Here is a tiny trained network, its code and every weight. The questions are about switching its units off for an input and a target symbol, where a switched-off unit gives its printed mean instead of its output.

import numpy as np


def w(rows, s, z=0):
    codes = np.array(rows[::2]) - 128.0
    scale = np.full(codes.shape[1], s)
    scale[-1] = z or s
    return codes * scale


def f(y):
    return np.maximum(y, 0)


def softmax(a):
    e = np.exp(a - a.max(-1, keepdims=True))
    return e / e.sum(-1, keepdims=True)


def log_softmax(a):
    a = a - a.max(-1, keepdims=True)
    return a - np.log(np.exp(a).sum(-1, keepdims=True))


def net(x, mask):
    ids = ['αβεηθμξφψω'.index(c) for c in x.split()]
    T = len(ids)
    res = E[ids] + P[:T]
    u = 0
    for l in range(3):
        q, k, v = (res @ M[l].T for M in (Q, K, V))
        z = softmax(np.where(np.tri(T) > 0, q @ k.T / 2**0.5, -1e9)) @ v
        res = res + np.where(mask[u], z, O[l][:, -1]) @ O[l][:, :-1]
        u += 1
        y = f(res @ A[l][:, :-1].T + A[l][:, -1])
        res = res + np.where(mask[u : u + 4], y, B[l][:, -1]) @ B[l][:, :-1]
        u += 4
    return log_softmax(res[-1] @ U[:, :-1].T + U[:, -1])


Q, K, V, O, A, B = {}, {}, {}, {}, {}, {}
E = w([
[33,102,230,163],'α',
[49,111,234,245],'β',
[97,101,189,252],'ε',
[130,209,197,183],'η',
[68,123,154,77],'θ',
[141,125,44,215],'μ',
[215,167,169,254],'ξ',
[165,49,137,196],'φ',
[144,104,167,188],'ψ',
[105,176,82,58],'ω',
],0.011)
P = w([
[147,93,41,70],'0',
[113,171,139,89],'1',
[47,101,190,90],'2',
[127,61,153,96],'3',
[199,119,117,80],'4',
[37,220,254,75],'5',
],0.0061)
Q[0] = w([
[142,4,96,112],'0.h1',
[179,143,123,240],'0.h1',
],0.0039)
K[0] = w([
[3,175,176,186],'0.h1',
[158,9,42,61],'0.h1',
],0.0043)
V[0] = w([
[227,176,97,136],'0.h1',
[167,59,168,254],'0.h1',
],0.0096)
O[0] = w([
[22,2,212,55,14],'0.h1',
[45,128,123,57,255],'0.h1',
],0.014,0.0036)
A[0] = w([
[183,141,86,133,4],'0.n1',
[102,150,229,149,137],'0.n2',
[62,177,2,161,76],'0.n3',
[138,105,131,95,28],'0.n4',
],0.008,0.0041)
B[0] = w([
[93,213,127,75,150],'0.n1',
[134,85,83,168,252],'0.n2',
[151,149,254,139,225],'0.n3',
[99,89,145,168,129],'0.n4',
],0.0097,0.0039)
Q[1] = w([
[145,21,2,11],'1.h1',
[19,81,64,184],'1.h1',
],0.0046)
K[1] = w([
[95,2,173,145],'1.h1',
[94,165,65,137],'1.h1',
],0.0089)
V[1] = w([
[84,115,79,61],'1.h1',
[249,149,143,2],'1.h1',
],0.0053)
O[1] = w([
[130,206,101,187,4],'1.h1',
[78,88,3,215,43],'1.h1',
],0.011,0.0021)
A[1] = w([
[2,189,97,154,159],'1.n1',
[115,239,149,177,74],'1.n2',
[93,96,70,102,2],'1.n3',
[135,86,149,101,64],'1.n4',
],0.0099,0.0037)
B[1] = w([
[251,2,89,39,218],'1.n1',
[214,140,183,154,254],'1.n2',
[210,104,226,36,129],'1.n3',
[82,97,77,168,137],'1.n4',
],0.0057,0.0054)
Q[2] = w([
[7,52,154,153],'2.h1',
[197,160,44,139],'2.h1',
],0.012)
K[2] = w([
[2,173,85,178],'2.h1',
[65,120,87,191],'2.h1',
],0.0075)
V[2] = w([
[67,84,57,8],'2.h1',
[128,254,127,18],'2.h1',
],0.0062)
O[2] = w([
[224,92,90,142,2],'2.h1',
[92,88,176,254,155],'2.h1',
],0.0079,0.0054)
A[2] = w([
[116,141,177,95,8],'2.n1',
[240,69,7,144,12],'2.n2',
[3,215,149,29,210],'2.n3',
[94,66,221,138,253],'2.n4',
],0.0063,0.0037)
B[2] = w([
[165,95,185,111,138],'2.n1',
[138,112,194,196,139],'2.n2',
[141,31,186,126,209],'2.n3',
[86,144,3,108,254],'2.n4',
],0.0071,0.0078)
U = w([
[120,235,221,158,141],'α',
[84,186,255,83,52],'β',
[94,153,208,48,85],'ε',
[60,93,142,132,142],'η',
[213,209,89,190,167],'θ',
[65,123,116,74,129],'μ',
[44,12,140,29,2],'ξ',
[149,47,171,127,222],'φ',
[126,129,136,69,224],'ψ',
[203,83,63,252,203],'ω',
],0.0065,0.0038)

Each question gives the input, a string of symbols that net reads in full, and the target symbol t.
The units are the heads (2 rows each of Q, K, V and O) and the neurons (one row each of A and B). Each row of codes is followed by its name. A weight is (code - 128) times the scale printed after its matrix; where a second scale follows, it is the last column's (O, A, B and U).
mask holds one flag per unit, layer by layer, with each layer's heads first. A switched-off unit (its flag False) gives its mean, the last column of its rows in O or B, instead of its output. The means were averaged over made-up inputs and are rounded, as every weight is.
A unit's drop is (log p(t) with every unit on - log p(t) with that unit switched off) / (log p(t) with every unit on - log p(t) with every unit switched off).
The circuit of an input: a set's keep is (log p(t) with only the set's units on - log p(t) with every unit switched off) / (log p(t) with every unit on - log p(t) with every unit switched off). Starting from the 12 units with the biggest drops (on a tie, the unit counted first), units are removed one at a time, each time the one whose removal leaves the highest keep (on an exact tie, the one counted first), for as long as the keep stays at least 0.8.
units of the circuit, in order: the units of the circuit, biggest drop first
k most important neurons: the k neurons with the biggest drops, biggest first
top k neurons in layer l: the k neurons of layer l with the biggest drops, biggest first
drop of u: that unit's drop, to one decimal
input φ ξ ξ η θ, target ξ: units of the circuit, in order : [0.h1]
input η ξ ε, target ξ: units of the circuit, in order : [0.h1 1.n1]
input β μ α η ξ α, target ξ: units of the circuit, in order : [0.h1 1.n1 2.n3]
input θ ε ψ α ω α, target ω: units of the circuit, in order : [1.h1 0.h1 0.n2]
input ω ξ α, target ξ: 2 most important neurons : [1.n1 1.n2]
input α α α α α θ, target α: 2 most important neurons : [1.n2 0.n3]
input β θ ε α ξ, target α: units of the circuit, in order : [2.h1 1.n2 0.n2]
input β α α ξ, target α: units of the circuit, in order : [0.h1 2.h1 1.n2 0.n2]
input ω α α ε, target α: top 2 neurons in layer 1 : [1.n1 1.n2]
input ω α α μ, target α: top 2 neurons in layer 1 : [1.n1 1.n2]
input θ ξ ε η ω ε, target ω: 2 most important neurons : [1.n1 0.n2]
input η ξ ψ, target ξ: drop of 2.n1 : 0.0
input ξ ξ η, target ξ: drop of 1.h1 : -0.1
input ω ω ω, target ω: drop of 1.h1 : 0.3
input ω ω ψ, target ω: top neuron in layer 1 : [1.n2]
